Below are the code and all the weights of a small trained network. Each question names an input and a class and asks about switching units off, where a switched-off unit gives its printed mean instead of its output.

import numpy as np


def w(rows, s, z=0):
    codes = np.array(rows[::2]) - 128.0
    scale = np.full(codes.shape[1], s)
    scale[-1] = z or s
    return codes * scale


def f(y):
    return y / 2 * (1 + np.tanh(0.7978845608 * (y + 0.044715 * y**3)))


def log_softmax(a):
    a = a - a.max(-1, keepdims=True)
    return a - np.log(np.exp(a).sum(-1, keepdims=True))


def net(x, mask):
    res = np.array(x, float).reshape(1, 4) / 4 @ E
    y = f(res @ A[0][:, :-1].T + A[0][:, -1])
    res = res + np.where(mask, y, B[0][:, -1]) @ B[0][:, :-1]
    return log_softmax(res[-1] @ U[:, :-1].T + U[:, -1])


A, B = {}, {}
E = w([
[129,122,132,127,127,130,125,126],'x0',
[155,254,239,120,135,135,58,140],'x1',
[136,138,121,156,198,94,111,9],'x2',
[160,158,129,175,95,240,175,96],'x3',
],0.017)
A[0] = w([
[151,152,124,194,110,224,172,104,161],'neuron 1',
[76,101,141,85,154,26,80,161,249],'neuron 2',
[142,220,212,136,161,125,63,107,76],'neuron 3',
[113,78,38,149,119,112,154,97,173],'neuron 4',
[82,85,98,138,122,96,121,140,149],'neuron 5',
[124,196,202,104,71,143,93,215,145],'neuron 6',
[135,162,177,140,143,128,63,94,71],'neuron 7',
[99,113,123,144,168,130,119,120,129],'neuron 8',
[152,138,143,181,98,186,167,103,152],'neuron 9',
[98,77,71,112,94,148,184,202,223],'neuron 10',
[123,135,139,144,211,106,133,3,142],'neuron 11',
[149,131,122,133,186,108,130,29,144],'neuron 12',
[100,91,115,165,118,101,162,81,110],'neuron 13',
[84,122,136,124,150,87,97,141,165],'neuron 14',
],0.016,0.015)
B[0] = w([
[90,82,145,171,99,175,117,56,220],'neuron 1',
[139,161,123,31,139,56,134,254,255],'neuron 2',
[228,171,159,151,53,115,147,135,240],'neuron 3',
[61,84,80,109,178,121,95,99,227],'neuron 4',
[125,112,85,127,138,117,163,147,186],'neuron 5',
[109,131,229,121,226,171,129,145,253],'neuron 6',
[174,190,131,134,68,117,138,131,184],'neuron 7',
[133,116,120,121,147,68,137,117,148],'neuron 8',
[140,112,158,167,130,192,120,68,195],'neuron 9',
[164,48,57,105,59,175,141,168,243],'neuron 10',
[90,196,83,183,92,48,117,99,232],'neuron 11',
[87,178,96,148,158,71,117,75,210],'neuron 12',
[86,128,131,134,180,102,123,105,175],'neuron 13',
[118,149,133,95,110,92,118,172,179],'neuron 14',
],0.014,0.031)
U = w([
[188,66,54,72,102,119,160,197,243],'0',
[166,166,190,77,238,139,116,191,112],'1',
[58,155,41,104,227,59,92,135,128],'2',
[173,208,123,121,75,52,102,149,4],'3',
[138,52,76,136,43,211,128,108,247],'4',
[158,115,230,157,201,201,119,87,133],'5',
[57,107,73,182,187,123,90,11,116],'6',
[181,190,127,210,70,140,106,39,48],'7',
],0.011,0.0034)

Each question gives the input, the list of numbers given to net, and the class t.
The units are the neurons (one row each of A and B). Each row of codes is followed by its name. A weight is (code - 128) times the scale printed after its matrix; where a second scale follows, it is the last column's (A, B and U).
mask holds one flag per neuron, in row order. A switched-off neuron (its flag False) gives its mean, the last column of its row in B, instead of its output. The means were averaged over made-up inputs and are rounded, as every weight is.
A unit's drop is (log p(t) with every unit on - log p(t) with that unit switched off) / (log p(t) with every unit on - log p(t) with every unit switched off).
The circuit of an input: a set's keep is (log p(t) with only the set's units on - log p(t) with every unit switched off) / (log p(t) with every unit on - log p(t) with every unit switched off). Starting from the 12 units with the biggest drops (on a tie, the unit counted first), units are removed one at a time, each time the one whose removal leaves the highest keep (on an exact tie, the one counted first), for as long as the keep stays at least 0.8.
circuit, biggest first: the units of the circuit, biggest drop first
top k neurons: the k neurons with the biggest drops, biggest first
drop when u is switched off: that unit's drop, to one decimal
input [-3,-7,4,2], class 6: circuit, biggest first -> (neuron 2)
input [8,0,0,-3], class 0: top 4 neurons -> (neuron 6; neuron 12; neuron 11; neuron 4)
input [-2,1,0,3], class 5: top 2 neurons -> (neuron 10; neuron 11)
input [-2,1,-4,1], class 5: top 2 neurons -> (neuron 2; neuron 6)
input [-4,0,-1,0], class 0: top 2 neurons -> (neuron 6; neuron 1)
input [-3,6,0,-8], class 1: top 2 neurons -> (neuron 6; neuron 11)
input [1,-1,-2,0], class 0: top 2 neurons -> (neuron 1; neuron 9)
input [7,0,-6,-8], class 0: drop when neuron 10 is switched off -> 2.4
input [6,7,-6,4], class 5: drop when neuron 6 is switched off -> 0.4
input [-2,2,-6,-3], class 1: drop when neuron 6 is switched off -> 0.5
input [1,0,0,0], class 0: top 3 neurons -> (neuron 6; neuron 12; neuron 11)
input [6,-1,1,7], class 6: top 2 neurons -> (neuron 3; neuron 10)
